m = ((120, 126, 127, 144, 129, 130, 145, 122, 125), (125, 122, 133, 129, 127, 140, 150, 133, 124), (107, 124, 129, 144, 131, 129, 126, 143, 119), (121, 122, 129, 140, 128, 132, 132, 131, 130), (128, 129, 135, 141, 127, 131, 138, 124, 121), (138, 135, 116, 135, 118, 136, 123, 137, 127), (125, 132, 129, 129, 135, 140, 134, 128, 120), (142, 127, 119, 115, 141, 150, 123, 124, 134), (144, 130, 116, 119, 144, 147, 129, 121, 131), (119, 121, 129, 137, 132, 134, 134, 136, 131), (130, 136, 128, 127, 121, 141, 113, 116, 118), (136, 134, 121, 110, 132, 153, 118, 125, 135), (110, 127, 130, 139, 133, 133, 133, 141, 129))
The entry just left of the centre entry is 129
What is the entry just left of the largest entry? 132
The maximum is 153
The entry just right of the smallest entry: 124
What is the entry at the centre? 135
What is the first entry in reading order? 120
What is the smallest entry? 107
What is the fifth entry in reading order? 129

M =
[[131 114 126 110 115 127 123 111 133 133 130 110 137]
 [142 137 142 133 135 141 132 140 106 109 138 135 110]
 [130 114 125 110 113 126 123 108 133 134 131 108 136]]
Counting starts at 0.
What is the entry at row 2, column 0? 130
What is the entry at row 1, column 0? 142
What is the entry in row 0 and column 1? 114
What is the bottom-right entry? 136
What is the entry in row 0 and column 2? 126
The top-left entry -> 131
What is the top-right entry? 137
What is the bottom entry of the column that holds the smallest entry? 133
The entry just right of the centre entry is 140
